Below are the code and all the weights of a small trained network. Each question names an input and a target symbol and asks about switching units off, where a switched-off unit gives its printed mean instead of its output.

import numpy as np


def w(rows, s, z=0):
    codes = np.array(rows[::2]) - 128.0
    scale = np.full(codes.shape[1], s)
    scale[-1] = z or s
    return codes * scale


def norm(h):
    return h / np.sqrt((h * h).mean(-1, keepdims=True) + 1e-5)


def f(y):
    return y / 2 * (1 + np.tanh(0.7978845608 * (y + 0.044715 * y**3)))


def softmax(a):
    e = np.exp(a - a.max(-1, keepdims=True))
    return e / e.sum(-1, keepdims=True)


def log_softmax(a):
    a = a - a.max(-1, keepdims=True)
    return a - np.log(np.exp(a).sum(-1, keepdims=True))


def net(x, mask):
    ids = ['Φγηθμσ'.index(c) for c in x.split()]
    T = len(ids)
    res = E[ids] + P[:T]
    u = 0
    for l in range(2):
        r = norm(res)
        for j in range(2):
            rows = slice(2 * j, 2 * j + 2)
            q, k, v = (r @ M[l][rows].T for M in (Q, K, V))
            z = softmax(np.where(np.tri(T) > 0, q @ k.T / 2**0.5, -1e9)) @ v
            o = O[l][rows]
            res = res + np.where(mask[u + j], z, o[:, -1]) @ o[:, :-1]
        u += 2
        y = f(norm(res) @ A[l][:, :-1].T + A[l][:, -1])
        res = res + np.where(mask[u : u + 8], y, B[l][:, -1]) @ B[l][:, :-1]
        u += 8
    return log_softmax(norm(res)[-1] @ U[:, :-1].T + U[:, -1])


Q, K, V, O, A, B = {}, {}, {}, {}, {}, {}
E = w([
[150,166,109,59,79,141,130,181],'Φ',
[125,142,234,183,226,160,137,141],'γ',
[127,98,174,91,41,53,147,134],'η',
[141,204,93,44,124,158,134,134],'θ',
[133,161,180,86,141,118,169,1],'μ',
[140,192,118,45,127,154,144,81],'σ',
],0.015)
P = w([
[141,186,99,50,36,70,108,62],'0',
[231,193,74,252,58,72,102,91],'1',
[204,154,119,68,196,86,129,198],'2',
[197,135,100,130,80,130,95,160],'3',
[104,30,113,67,84,225,64,140],'4',
[49,111,154,74,130,114,29,146],'5',
[80,52,102,85,131,213,188,162],'6',
[92,172,148,91,112,88,160,219],'7',
[151,117,133,89,81,158,192,183],'8',
[89,110,152,71,152,69,69,132],'9',
],0.012)
Q[0] = w([
[9,127,129,86,162,96,52,122],'0.h1',
[135,36,87,141,113,199,57,95],'0.h1',
[135,153,146,141,133,127,140,142],'0.h2',
[162,110,112,80,201,87,145,138],'0.h2',
],0.013)
K[0] = w([
[184,50,53,136,175,135,247,143],'0.h1',
[177,186,114,180,126,88,188,133],'0.h1',
[113,105,93,112,167,105,122,124],'0.h2',
[96,118,117,148,100,169,136,122],'0.h2',
],0.014)
V[0] = w([
[111,254,30,95,141,170,180,122],'0.h1',
[185,200,139,162,151,193,176,235],'0.h1',
[104,116,212,108,197,176,115,170],'0.h2',
[221,114,118,228,109,223,46,53],'0.h2',
],0.0066)
O[0] = w([
[33,203,133,113,70,177,132,198,69],'0.h1',
[219,114,99,150,132,114,248,152,91],'0.h1',
[115,96,230,43,168,128,189,115,247],'0.h2',
[209,183,203,159,86,134,90,72,67],'0.h2',
],0.011,0.0014)
A[0] = w([
[210,169,126,124,51,76,144,90,54],'0.n1',
[106,133,148,49,122,178,187,123,207],'0.n2',
[91,51,48,94,122,80,138,189,87],'0.n3',
[244,225,65,83,74,136,116,136,205],'0.n4',
[133,124,152,4,134,99,181,90,198],'0.n5',
[145,157,160,155,131,109,80,28,3],'0.n6',
[172,32,122,214,132,46,120,156,50],'0.n7',
[148,98,159,110,158,150,165,199,228],'0.n8',
],0.011,0.0033)
B[0] = w([
[199,197,107,90,70,164,186,106,162],'0.n1',
[141,89,156,135,99,108,119,250,217],'0.n2',
[153,101,134,116,211,193,148,138,159],'0.n3',
[163,63,153,82,120,103,163,95,195],'0.n4',
[115,53,121,145,119,32,149,174,252],'0.n5',
[147,56,109,112,133,143,126,203,151],'0.n6',
[152,64,156,164,176,189,67,89,146],'0.n7',
[165,148,90,194,110,91,111,113,222],'0.n8',
],0.011)
Q[1] = w([
[127,85,156,88,48,81,65,141],'1.h1',
[153,101,133,42,129,67,193,137],'1.h1',
[200,161,193,80,5,107,146,69],'1.h2',
[145,142,18,154,130,96,90,144],'1.h2',
],0.013)
K[1] = w([
[144,160,209,150,190,121,106,177],'1.h1',
[1,70,143,169,190,123,157,161],'1.h1',
[111,203,251,71,233,130,97,98],'1.h2',
[192,151,129,111,79,122,193,133],'1.h2',
],0.0099)
V[1] = w([
[201,124,180,116,132,134,155,185],'1.h1',
[142,139,109,5,109,137,134,115],'1.h1',
[139,149,111,176,170,163,181,99],'1.h2',
[173,142,119,135,105,200,129,88],'1.h2',
],0.011)
O[1] = w([
[177,110,97,159,56,225,80,63,254],'1.h1',
[218,62,149,3,56,90,241,106,71],'1.h1',
[33,134,74,231,125,39,132,212,17],'1.h2',
[57,141,143,24,77,20,92,107,66],'1.h2',
],0.0073,0.0075)
A[1] = w([
[116,147,102,185,193,168,88,135,95],'1.n1',
[162,83,183,129,151,139,104,143,239],'1.n2',
[61,174,16,64,65,8,185,20,4],'1.n3',
[143,181,141,89,87,76,109,102,32],'1.n4',
[198,125,86,161,107,90,143,127,156],'1.n5',
[29,158,144,103,115,153,183,165,118],'1.n6',
[154,74,87,37,163,123,119,143,67],'1.n7',
[190,53,121,106,181,87,69,58,168],'1.n8',
],0.013,0.0042)
B[1] = w([
[54,97,56,156,99,120,158,112,153],'1.n1',
[104,114,105,45,160,114,137,93,250],'1.n2',
[58,112,101,75,1,27,149,203,143],'1.n3',
[60,119,109,197,148,151,96,147,140],'1.n4',
[127,125,163,49,86,63,146,116,189],'1.n5',
[168,112,165,149,152,201,200,118,129],'1.n6',
[65,95,70,177,110,102,113,118,169],'1.n7',
[155,143,143,203,118,136,191,149,223],'1.n8',
],0.015)
U = w([
[71,130,52,117,34,45,98,184,123],'Φ',
[217,97,104,82,167,88,130,122,221],'γ',
[64,43,72,228,138,132,134,115,107],'η',
[110,155,110,173,97,165,184,221,4],'θ',
[65,97,123,100,150,105,1,67,142],'μ',
[80,130,141,141,115,171,134,168,44],'σ',
],0.0084,0.0041)

Each question gives the input, a string of symbols that net reads in full, and the target symbol t.
The units are the heads (2 rows each of Q, K, V and O) and the neurons (one row each of A and B). Each row of codes is followed by its name. A weight is (code - 128) times the scale printed after its matrix; where a second scale follows, it is the last column's (O, A, B and U).
mask holds one flag per unit, layer by layer, with each layer's heads first. A switched-off unit (its flag False) gives its mean, the last column of its rows in O or B, instead of its output. The means were averaged over made-up inputs and are rounded, as every weight is.
A unit's drop is (log p(t) with every unit on - log p(t) with that unit switched off) / (log p(t) with every unit on - log p(t) with every unit switched off).
The circuit of an input: a set's keep is (log p(t) with only the set's units on - log p(t) with every unit switched off) / (log p(t) with every unit on - log p(t) with every unit switched off). Starting from the 12 units with the biggest drops (on a tie, the unit counted first), units are removed one at a time, each time the one whose removal leaves the highest keep (on an exact tie, the one counted first), for as long as the keep stays at least 0.8.
circuit, biggest first: the units of the circuit, biggest drop first
most important unit: the unit with the biggest drop
top k neurons: the k neurons with the biggest drops, biggest first
top k neurons in layer l: the k neurons of layer l with the biggest drops, biggest first
which heads matter: for each layer, one digit per head in row order, 1 if its drop is at least 0.15 and else 0, layers parted by /
input γ η η μ μ, target η: top 4 neurons in layer 1 -> [1.n8 1.n7 1.n5 1.n3]
input η σ θ, target Φ: top 4 neurons -> [0.n2 1.n3 0.n5 1.n7]
input σ γ γ Φ μ γ, target γ: top 2 neurons in layer 0 -> [0.n8 0.n5]
input η θ Φ μ η γ θ γ γ θ, target θ: circuit, biggest first -> [0.h1 1.n6]
input γ μ μ η θ, target μ: which heads matter -> 11 / 00
input γ η μ Φ θ, target η: top 2 neurons in layer 1 -> [1.n7 1.n5]
input Φ γ γ η θ η, target γ: top 2 neurons in layer 1 -> [1.n5 1.n2]
input Φ γ γ γ η η γ γ γ, target η: top 3 neurons in layer 1 -> [1.n1 1.n8 1.n5]
input σ γ σ, target σ: which heads matter -> 11 / 10
input γ γ γ η γ Φ γ η, target γ: circuit, biggest first -> [0.h1 0.n7]
input θ η γ μ θ, target η: which heads matter -> 11 / 10
input θ γ μ, target θ: circuit, biggest first -> [0.h1 1.n5]
input γ σ η γ η θ μ η γ, target θ: which heads matter -> 11 / 00
input σ θ γ, target σ: which heads matter -> 11 / 11
input η γ σ θ γ γ, target σ: top 3 neurons -> [0.n2 0.n5 0.n3]
input γ γ θ, target Φ: top 2 neurons -> [0.n5 0.n2]
input θ η γ Φ σ Φ, target γ: which heads matter -> 10 / 00
input Φ σ γ θ η μ σ μ μ, target μ: which heads matter -> 10 / 10
input γ μ γ γ σ γ μ η μ γ, target μ: circuit, biggest first -> [0.h1 1.n2]
input μ η γ, target μ: top 2 neurons in layer 1 -> [1.n8 1.n4]
input γ μ γ γ σ, target μ: most important unit -> 1.n8
input σ γ μ, target σ: circuit, biggest first -> [0.h1 1.h1 1.h2]
